[[146 110 108 113 144 148 106 112]
 [119 122 128 118 125 130 145 133]
 [101 147 150 116 100 116 144 145]
 [116 128 139 146 128 124 135 135]]
->
[[146 108 144 106]
 [119 128 125 145]
 [101 150 100 144]
 [116 139 128 135]]

[[126 142 146 145 149 132 107 135 136 123]
 [137 127 143 127 130 123 136 145 136 131]
 [129 129 134 108 135 142 134 115 119 134]
 [124 123 121 142 116 135 145 135 110 114]
 [110 115 128 145 128 129 124 119 144 132]
 [123 150 124 124 117 112 131 127 127 135]
 [146 114 123 122 118 124 119 128 127 128]]
->
[[126 146 149 107 136]
 [137 143 130 136 136]
 [129 134 135 134 119]
 [124 121 116 145 110]
 [110 128 128 124 144]
 [123 124 117 131 127]
 [146 123 118 119 127]]

[[105 122 108 108 122 126 129 133 128 125 156]
 [117 121 131 106 122 128 124 121 113 128 117]
 [131 127 135 146 145 134 136 127 120 140 125]]
->
[[105 108 122 129 128 156]
 [117 131 122 124 113 117]
 [131 135 145 136 120 125]]

[[137 135 136]
 [132 146 125]
 [126 138 128]
 [126 157 125]
 [122 137 124]
 [133 147 124]
 [128 143 125]
 [119 137 124]
 [123 138 126]
 [124 138 126]
 [123 142 126]
 [124 142 127]]
->
[[137 136]
 [132 125]
 [126 128]
 [126 125]
 [122 124]
 [133 124]
 [128 125]
 [119 124]
 [123 126]
 [124 126]
 [123 126]
 [124 127]]

[[131 140 151 115]
 [140 128 132 115]
 [128 137 153 123]
 [130 142 152 117]
 [139 126 134 116]
 [129 141 153 117]
 [127 142 150 117]
 [137 130 136 116]
 [124 144 148 114]
 [104 133 125 128]]
->
[[131 151]
 [140 132]
 [128 153]
 [130 152]
 [139 134]
 [129 153]
 [127 150]
 [137 136]
 [124 148]
 [104 125]]

[[128 147 148 126 129 124 125 106]
 [126 127 109 120 130 118 124 147]]
->
[[128 148 129 125]
 [126 109 130 124]]

[[132 132 113 130 124 116 134 110 130 111 121]
 [113 111 106 147 151 149 132 113 148 144 152]
 [123 123 123 124 124 124 124 117 125 123 124]
 [111 109 110 141 146 147 127 119 142 143 148]
 [114 113 106 148 150 149 132 112 149 143 152]
 [123 123 140 115 115 127 123 121 119 126 117]
 [ 98  99 137 104 111 132 101 117 110 135 117]
 [137 137 123 128 118 116 140 100 132 109 116]]
->
[[132 113 124 134 130 121]
 [113 106 151 132 148 152]
 [123 123 124 124 125 124]
 [111 110 146 127 142 148]
 [114 106 150 132 149 152]
 [123 140 115 123 119 117]
 [ 98 137 111 101 110 117]
 [137 123 118 140 132 116]]

[[135 144 105 147 130 131 106]
 [131 127 127 141 122 130 122]]
->
[[135 105 130 106]
 [131 127 122 122]]
---
[[118 140 115 151 140 115 143 130]
 [118 124 128 145 101 136 116 142]]
->
[[118 124 128 145 101 136 116 142]
 [118 140 115 151 140 115 143 130]]

[[116 142 131 103 153 152 117 146 110 147 149 115 141 126 119 146]
 [119 138 130 134 101 134 114 119 144 114 148 102 155 109 124 109]
 [103 136 106 139 148 137 130 145 121 110 139 122 107 149 145 155]
 [106 118 148 117 146 110 153 103 113 117 111 104 133 112 143 124]
 [132 129 148 108 141 102 110 151 112 111 111 118 134 133 113 152]]
->
[[106 118 148 117 146 110 153 103 113 117 111 104 133 112 143 124]
 [132 129 148 108 141 102 110 151 112 111 111 118 134 133 113 152]
 [103 136 106 139 148 137 130 145 121 110 139 122 107 149 145 155]
 [119 138 130 134 101 134 114 119 144 114 148 102 155 109 124 109]
 [116 142 131 103 153 152 117 146 110 147 149 115 141 126 119 146]]

[[136 120 120 120]
 [132 136 136 122]
 [136 117 117 120]
 [103 149 149 152]
 [138 118 118 119]]
->
[[136 117 117 120]
 [138 118 118 119]
 [136 120 120 120]
 [132 136 136 122]
 [103 149 149 152]]

[[145 121 115 146 106 113 122 136 115 108 108 114 110 110 145 144]
 [147 120 115 146 107 112 121 136 111 109 109 113 110 112 145 145]]
->
[[147 120 115 146 107 112 121 136 111 109 109 113 110 112 145 145]
 [145 121 115 146 106 113 122 136 115 108 108 114 110 110 145 144]]

[[101 107 110 124 111  99 116 121 128 114 117 143 155 119]
 [110 113 103 111 139 100 112 106 139 123 131 134 137 109]
 [110 102 103 110 128 101 111 105 131 114 121 128 149 123]]
->
[[110 102 103 110 128 101 111 105 131 114 121 128 149 123]
 [101 107 110 124 111  99 116 121 128 114 117 143 155 119]
 [110 113 103 111 139 100 112 106 139 123 131 134 137 109]]

[[124 134 122 108 129 133 134 122 107 120 123 132]
 [130 147 128 126 134 128 141 128 127 130 127 138]
 [132 145 126 141 126 130 135 138 133 125 131 118]
 [125 131 128 137 137 127 144 127 136 133 126 129]
 [122 139 119 104 125 124 137 115 109 131 119 123]]
->
[[125 131 128 137 137 127 144 127 136 133 126 129]
 [124 134 122 108 129 133 134 122 107 120 123 132]
 [122 139 119 104 125 124 137 115 109 131 119 123]
 [132 145 126 141 126 130 135 138 133 125 131 118]
 [130 147 128 126 134 128 141 128 127 130 127 138]]

[[129 126 128 127 125 128 128 128 128 125 129 128 124]
 [114 106 153 113 113 141 153 152 150 111 153 147 100]]
->
[[114 106 153 113 113 141 153 152 150 111 153 147 100]
 [129 126 128 127 125 128 128 128 128 125 129 128 124]]

[[124 130 142 142 137 125]
 [118 117 129 127 129 112]
 [124 140 149 140 123 118]
 [121 144 129 142 126 107]
 [131 115 126 113 125 127]
 [111 107 133 113 109 152]
 [146 135 123 113 120 115]
 [140 119 124 130 151 123]
 [128 124 132 120 122 124]
 [128 125 145 142 149 119]
 [119 126 112 121 115 143]
 [112 122 125 141 135 129]]
->
[[111 107 133 113 109 152]
 [131 115 126 113 125 127]
 [118 117 129 127 129 112]
 [140 119 124 130 151 123]
 [112 122 125 141 135 129]
 [128 124 132 120 122 124]
 [128 125 145 142 149 119]
 [119 126 112 121 115 143]
 [124 130 142 142 137 125]
 [146 135 123 113 120 115]
 [124 140 149 140 123 118]
 [121 144 129 142 126 107]]
